Here is a tiny trained network, its code and every weight. The questions are about switching its units off for an input and a class, where a switched-off unit gives its printed mean instead of its output.

import numpy as np


def w(rows, s, z=0):
    codes = np.array(rows[::2]) - 128.0
    scale = np.full(codes.shape[1], s)
    scale[-1] = z or s
    return codes * scale


def norm(h):
    return h / np.sqrt((h * h).mean(-1, keepdims=True) + 1e-5)


def f(y):
    return y / 2 * (1 + np.tanh(0.7978845608 * (y + 0.044715 * y**3)))


def log_softmax(a):
    a = a - a.max(-1, keepdims=True)
    return a - np.log(np.exp(a).sum(-1, keepdims=True))


def net(x, mask):
    res = np.array(x, float).reshape(1, 7) / 4 @ E
    u = 0
    for l in range(4):
        y = f(norm(res) @ A[l][:, :-1].T + A[l][:, -1])
        res = res + np.where(mask[u : u + 4], y, B[l][:, -1]) @ B[l][:, :-1]
        u += 4
    return log_softmax(norm(res)[-1] @ U[:, :-1].T + U[:, -1])


A, B = {}, {}
E = w([
[11,228,197,184,190],'x0',
[115,1,200,225,157],'x1',
[127,199,63,127,135],'x2',
[131,167,117,209,66],'x3',
[228,209,248,84,236],'x4',
[149,136,150,172,110],'x5',
[86,121,70,237,228],'x6',
],0.0044)
A[0] = w([
[80,196,170,211,151,253],'0.n0',
[127,238,111,177,224,179],'0.n1',
[254,185,234,186,133,143],'0.n2',
[49,62,171,41,195,32],'0.n3',
],0.0052,0.0024)
B[0] = w([
[2,79,210,170,142,254],'0.n0',
[22,60,104,86,231,234],'0.n1',
[104,125,134,108,109,240],'0.n2',
[116,182,111,133,198,122],'0.n3',
],0.0087,0.0029)
A[1] = w([
[144,31,161,98,113,75],'1.n0',
[2,173,193,35,65,250],'1.n1',
[250,28,102,15,227,85],'1.n2',
[64,41,27,138,89,244],'1.n3',
],0.0059,0.0022)
B[1] = w([
[255,126,233,80,99,147],'1.n0',
[172,32,57,91,144,253],'1.n1',
[189,183,177,101,205,194],'1.n2',
[210,125,58,228,184,220],'1.n3',
],0.0083,0.005)
A[2] = w([
[164,170,111,101,136,57],'2.n0',
[2,176,173,117,142,135],'2.n1',
[13,216,215,147,162,9],'2.n2',
[103,95,140,153,167,121],'2.n3',
],0.0091,0.0014)
B[2] = w([
[40,45,157,114,160,154],'2.n0',
[124,120,32,1,169,253],'2.n1',
[39,22,50,147,184,228],'2.n2',
[108,98,159,164,171,243],'2.n3',
],0.0099,0.0026)
A[3] = w([
[180,41,140,118,53,252],'3.n0',
[89,129,11,99,95,146],'3.n1',
[151,158,76,199,106,73],'3.n2',
[114,144,218,253,163,19],'3.n3',
],0.0072,0.0018)
B[3] = w([
[2,211,151,122,65,253],'3.n0',
[185,131,46,170,104,218],'3.n1',
[184,244,87,132,54,149],'3.n2',
[118,69,171,211,41,158],'3.n3',
],0.0089,0.0034)
U = w([
[140,92,185,181,172,92],'0',
[56,77,73,94,248,188],'1',
[65,189,147,114,124,2],'2',
[67,160,151,86,96,88],'3',
[109,101,137,197,87,70],'4',
[224,168,214,25,188,133],'5',
[190,182,2,167,72,159],'6',
[144,150,192,66,44,161],'7',
],0.013,0.0086)

Each question gives the input, the list of numbers given to net, and the class t.
The units are the neurons (one row each of A and B). Each row of codes is followed by its name. A weight is (code - 128) times the scale printed after its matrix; where a second scale follows, it is the last column's (A, B and U).
mask holds one flag per neuron, layer by layer. A switched-off neuron (its flag False) gives its mean, the last column of its row in B, instead of its output. The means were averaged over made-up inputs and are rounded, as every weight is.
A unit's drop is (log p(t) with every unit on - log p(t) with that unit switched off) / (log p(t) with every unit on - log p(t) with every unit switched off).
The circuit of an input: a set's keep is (log p(t) with only the set's units on - log p(t) with every unit switched off) / (log p(t) with every unit on - log p(t) with every unit switched off). Starting from the 12 units with the biggest drops (on a tie, the unit counted first), units are removed one at a time, each time the one whose removal leaves the highest keep (on an exact tie, the one counted first), for as long as the keep stays at least 0.8.
circuit, biggest first: the units of the circuit, biggest drop first
k most important neurons: the k neurons with the biggest drops, biggest first
k most important neurons of layer l: the k neurons of layer l with the biggest drops, biggest first
drop when u is switched off: that unit's drop, to one decimal
input [-1,7,-4,-1,5,-4,-6], class 7: 2 most important neurons => (0.n1, 2.n1)
input [-1,-7,-4,-2,2,8,0], class 5: circuit, biggest first => (2.n2)
input [-5,8,-2,3,5,-4,-5], class 7: circuit, biggest first => (0.n1, 3.n0)
input [4,8,-7,-8,-5,8,1], class 4: circuit, biggest first => (3.n3, 0.n1, 2.n1)
input [-7,8,-6,-4,-1,0,-6], class 5: circuit, biggest first => (1.n2, 1.n0)
input [8,-5,-4,0,-3,-4,-8], class 6: circuit, biggest first => (1.n1, 3.n1, 0.n1)
input [-4,-4,-6,5,6,-2,-7], class 7: circuit, biggest first => (3.n0, 2.n1)
input [0,6,5,3,-3,-4,3], class 6: circuit, biggest first => (1.n3, 2.n2)
input [-6,6,-5,6,7,2,-8], class 7: 2 most important neurons => (3.n0, 0.n1)
input [-5,1,4,4,2,-4,-6], class 7: 2 most important neurons => (0.n1, 3.n0)
input [-4,-2,6,6,5,-3,-3], class 5: 4 most important neurons => (0.n0, 2.n2, 1.n2, 3.n0)
input [4,2,-8,2,2,-4,-5], class 3: 3 most important neurons of layer 1 => (1.n1, 1.n2, 1.n3)
input [-6,-5,-8,-3,-4,-7,-2], class 7: 3 most important neurons => (0.n1, 3.n0, 1.n0)
input [-2,-8,2,8,8,-1,0], class 1: circuit, biggest first => (2.n0)
input [-2,7,0,8,-3,-2,-6], class 7: 3 most important neurons => (3.n0, 1.n0, 0.n1)
input [5,0,-6,1,-6,7,1], class 4: 2 most important neurons => (1.n3, 0.n1)
input [-6,2,-2,-7,-1,2,6], class 5: 2 most important neurons => (1.n2, 0.n0)
input [2,5,8,2,-5,-6,7], class 6: 2 most important neurons of layer 1 => (1.n3, 1.n2)
input [-2,7,4,-5,5,5,2], class 0: drop when 0.n2 is switched off => -0.1
input [3,-7,1,-2,-2,5,-1], class 6: circuit, biggest first => (3.n1)
input [-5,-3,3,-5,-3,6,-4], class 7: drop when 1.n2 is switched off => 0.3
input [-8,-1,-6,-3,-7,-2,2], class 6: drop when 1.n3 is switched off => 0.3
input [-1,-4,1,-2,-4,-2,-4], class 6: drop when 2.n0 is switched off => 0.0
